Here is a tiny trained network, its code and every weight. The questions are about switching its units off for an input and a class, where a switched-off unit gives its printed mean instead of its output.

import numpy as np


def w(rows, s, z=0):
    codes = np.array(rows[::2]) - 128.0
    scale = np.full(codes.shape[1], s)
    scale[-1] = z or s
    return codes * scale


def norm(h):
    return h / np.sqrt((h * h).mean(-1, keepdims=True) + 1e-5)


def f(y):
    return np.maximum(y, 0)


def log_softmax(a):
    a = a - a.max(-1, keepdims=True)
    return a - np.log(np.exp(a).sum(-1, keepdims=True))


def net(x, mask):
    res = np.array(x, float).reshape(1, 8) / 4 @ E
    u = 0
    for l in range(4):
        y = f(norm(res) @ A[l][:, :-1].T + A[l][:, -1])
        res = res + np.where(mask[u : u + 6], y, B[l][:, -1]) @ B[l][:, :-1]
        u += 6
    return log_softmax(norm(res)[-1] @ U[:, :-1].T + U[:, -1])


A, B = {}, {}
E = w([
[62,142,59,127,230,179,124],'x0',
[137,30,104,11,168,107,78],'x1',
[199,102,137,164,152,233,148],'x2',
[118,109,127,151,85,87,60],'x3',
[121,156,170,68,141,247,105],'x4',
[170,43,206,125,175,167,126],'x5',
[120,151,122,1,67,152,196],'x6',
[104,126,157,159,203,96,108],'x7',
],0.0068)
A[0] = w([
[146,155,183,57,139,197,171,62],'L0N0',
[69,118,155,92,113,131,103,167],'L0N1',
[129,105,204,163,117,58,127,146],'L0N2',
[67,209,37,160,114,95,120,18],'L0N3',
[155,48,186,40,143,134,91,4],'L0N4',
[166,154,91,2,65,92,157,176],'L0N5',
],0.0063,0.0036)
B[0] = w([
[204,106,231,40,125,131,216,192],'L0N0',
[173,124,166,117,136,135,67,177],'L0N1',
[140,124,227,103,98,48,127,196],'L0N2',
[113,228,166,168,86,137,185,186],'L0N3',
[3,191,64,167,66,83,142,186],'L0N4',
[78,51,131,209,220,189,98,254],'L0N5',
],0.0057,0.0048)
A[1] = w([
[1,252,47,127,117,120,142,3],'L1N0',
[121,86,16,47,155,97,77,50],'L1N1',
[109,51,13,13,130,113,51,15],'L1N2',
[133,143,210,80,64,178,133,6],'L1N3',
[38,227,60,121,126,78,111,21],'L1N4',
[130,131,73,50,153,214,173,32],'L1N5',
],0.0068,0.0035)
B[1] = w([
[68,201,116,147,156,76,133,253],'L1N0',
[118,78,132,126,46,170,75,225],'L1N1',
[113,79,59,119,76,167,65,252],'L1N2',
[143,207,183,111,121,172,101,202],'L1N3',
[10,182,170,86,114,141,130,229],'L1N4',
[100,128,116,109,153,39,153,235],'L1N5',
],0.011,0.0033)
A[2] = w([
[112,81,110,1,174,156,231,2],'L2N0',
[154,143,111,226,96,115,187,106],'L2N1',
[149,170,52,191,56,130,199,8],'L2N2',
[95,189,20,179,140,106,166,70],'L2N3',
[127,179,76,106,111,101,102,97],'L2N4',
[127,206,63,108,132,95,184,89],'L2N5',
],0.0087,0.0046)
B[2] = w([
[179,109,53,117,180,160,231,254],'L2N0',
[168,114,53,122,132,138,66,216],'L2N1',
[244,161,51,87,86,109,100,167],'L2N2',
[137,194,127,112,132,113,103,233],'L2N3',
[46,109,117,147,141,138,148,182],'L2N4',
[83,151,106,92,134,118,120,206],'L2N5',
],0.011,0.0035)
A[3] = w([
[131,74,145,142,113,1,158,2],'L3N0',
[111,113,114,204,92,120,154,175],'L3N1',
[130,145,153,145,106,163,133,98],'L3N2',
[123,117,115,217,205,133,109,63],'L3N3',
[111,100,158,147,145,57,120,58],'L3N4',
[161,155,150,190,179,107,92,13],'L3N5',
],0.013,0.0031)
B[3] = w([
[168,83,176,99,197,2,96,240],'L3N0',
[92,175,120,85,149,121,157,220],'L3N1',
[145,183,179,58,55,75,128,193],'L3N2',
[82,166,179,251,153,204,139,254],'L3N3',
[183,99,136,153,99,104,211,218],'L3N4',
[97,78,108,133,153,177,137,242],'L3N5',
],0.0096,0.0031)
U = w([
[128,126,147,235,188,184,138,66],'0',
[165,72,164,163,149,4,124,58],'1',
[60,222,110,151,142,72,148,203],'2',
[210,171,30,148,99,102,129,22],'3',
[151,108,84,77,176,183,240,172],'4',
[172,164,212,101,80,164,143,84],'5',
[92,55,75,97,106,138,83,255],'6',
],0.021,0.003)

Each question gives the input, the list of numbers given to net, and the class t.
The units are the neurons (one row each of A and B). Each row of codes is followed by its name. A weight is (code - 128) times the scale printed after its matrix; where a second scale follows, it is the last column's (A, B and U).
mask holds one flag per neuron, layer by layer. A switched-off neuron (its flag False) gives its mean, the last column of its row in B, instead of its output. The means were averaged over made-up inputs and are rounded, as every weight is.
A unit's drop is (log p(t) with every unit on - log p(t) with that unit switched off) / (log p(t) with every unit on - log p(t) with every unit switched off).
The circuit of an input: a set's keep is (log p(t) with only the set's units on - log p(t) with every unit switched off) / (log p(t) with every unit on - log p(t) with every unit switched off). Starting from the 12 units with the biggest drops (on a tie, the unit counted first), units are removed one at a time, each time the one whose removal leaves the highest keep (on an exact tie, the one counted first), for as long as the keep stays at least 0.8.
units of the circuit, in order: the units of the circuit, biggest drop first
k most important neurons: the k neurons with the biggest drops, biggest first
top k neurons in layer l: the k neurons of layer l with the biggest drops, biggest first
drop of u: that unit's drop, to one decimal
input [-6,0,-7,-4,-7,-1,6,-7], class 1: units of the circuit, in order -> (L3N0)
input [-7,1,6,-7,-3,1,-5,-4], class 3: top 2 neurons in layer 0 -> (L0N5 L0N1)
input [8,5,-8,4,-7,0,0,2], class 6: 3 most important neurons -> (L1N1 L1N2 L0N4)
input [-6,-5,2,7,-2,-8,-5,-2], class 3: 2 most important neurons -> (L2N2 L2N1)
input [4,-6,6,0,6,6,1,-8], class 5: 3 most important neurons -> (L1N3 L3N2 L0N5)
input [-8,-6,-5,6,7,3,-7,3], class 1: units of the circuit, in order -> (L0N2 L3N0)
input [0,-4,-5,-8,8,8,-1,8], class 5: units of the circuit, in order -> (L0N5 L0N0 L3N2)
input [-1,-3,8,-2,-4,-4,7,-7], class 3: 3 most important neurons -> (L2N2 L1N4 L2N1)
input [-7,4,-8,0,1,-2,5,-2], class 6: units of the circuit, in order -> (L1N2 L0N5)
input [5,6,8,4,-1,1,6,5], class 6: 4 most important neurons -> (L1N2 L1N1 L0N4 L0N3)
input [8,7,4,0,-5,4,5,4], class 6: 2 most important neurons -> (L1N2 L1N1)
input [7,1,7,5,-7,-1,-1,-4], class 3: units of the circuit, in order -> (L0N5 L2N2)
input [5,3,2,3,7,-4,4,8], class 4: units of the circuit, in order -> (L0N0 L2N0)
input [-2,-3,6,-1,-8,-1,-6,-1], class 3: top 2 neurons in layer 0 -> (L0N5 L0N1)
input [-5,-3,2,-4,1,-7,-1,-3], class 3: units of the circuit, in order -> (L2N2)
input [4,-6,6,1,1,-3,-4,-3], class 3: top 2 neurons in layer 0 -> (L0N5 L0N4)
input [6,2,-3,5,3,0,-4,6], class 0: 2 most important neurons -> (L3N3 L0N4)
input [7,2,-7,-4,0,7,-4,-1], class 0: 2 most important neurons -> (L3N3 L1N4)
input [-5,1,8,-5,5,-4,-5,1], class 5: 2 most important neurons -> (L0N5 L3N2)
input [-8,-6,8,-1,-5,-4,-7,-4], class 3: units of the circuit, in order -> (L2N2)
input [0,-1,-6,0,6,1,7,0], class 4: 2 most important neurons -> (L2N0 L0N5)
input [-1,-6,7,-1,-5,-1,-4,-2], class 3: drop of L2N2 -> 0.9
input [8,4,-6,0,-8,3,0,2], class 6: drop of L1N1 -> 0.4
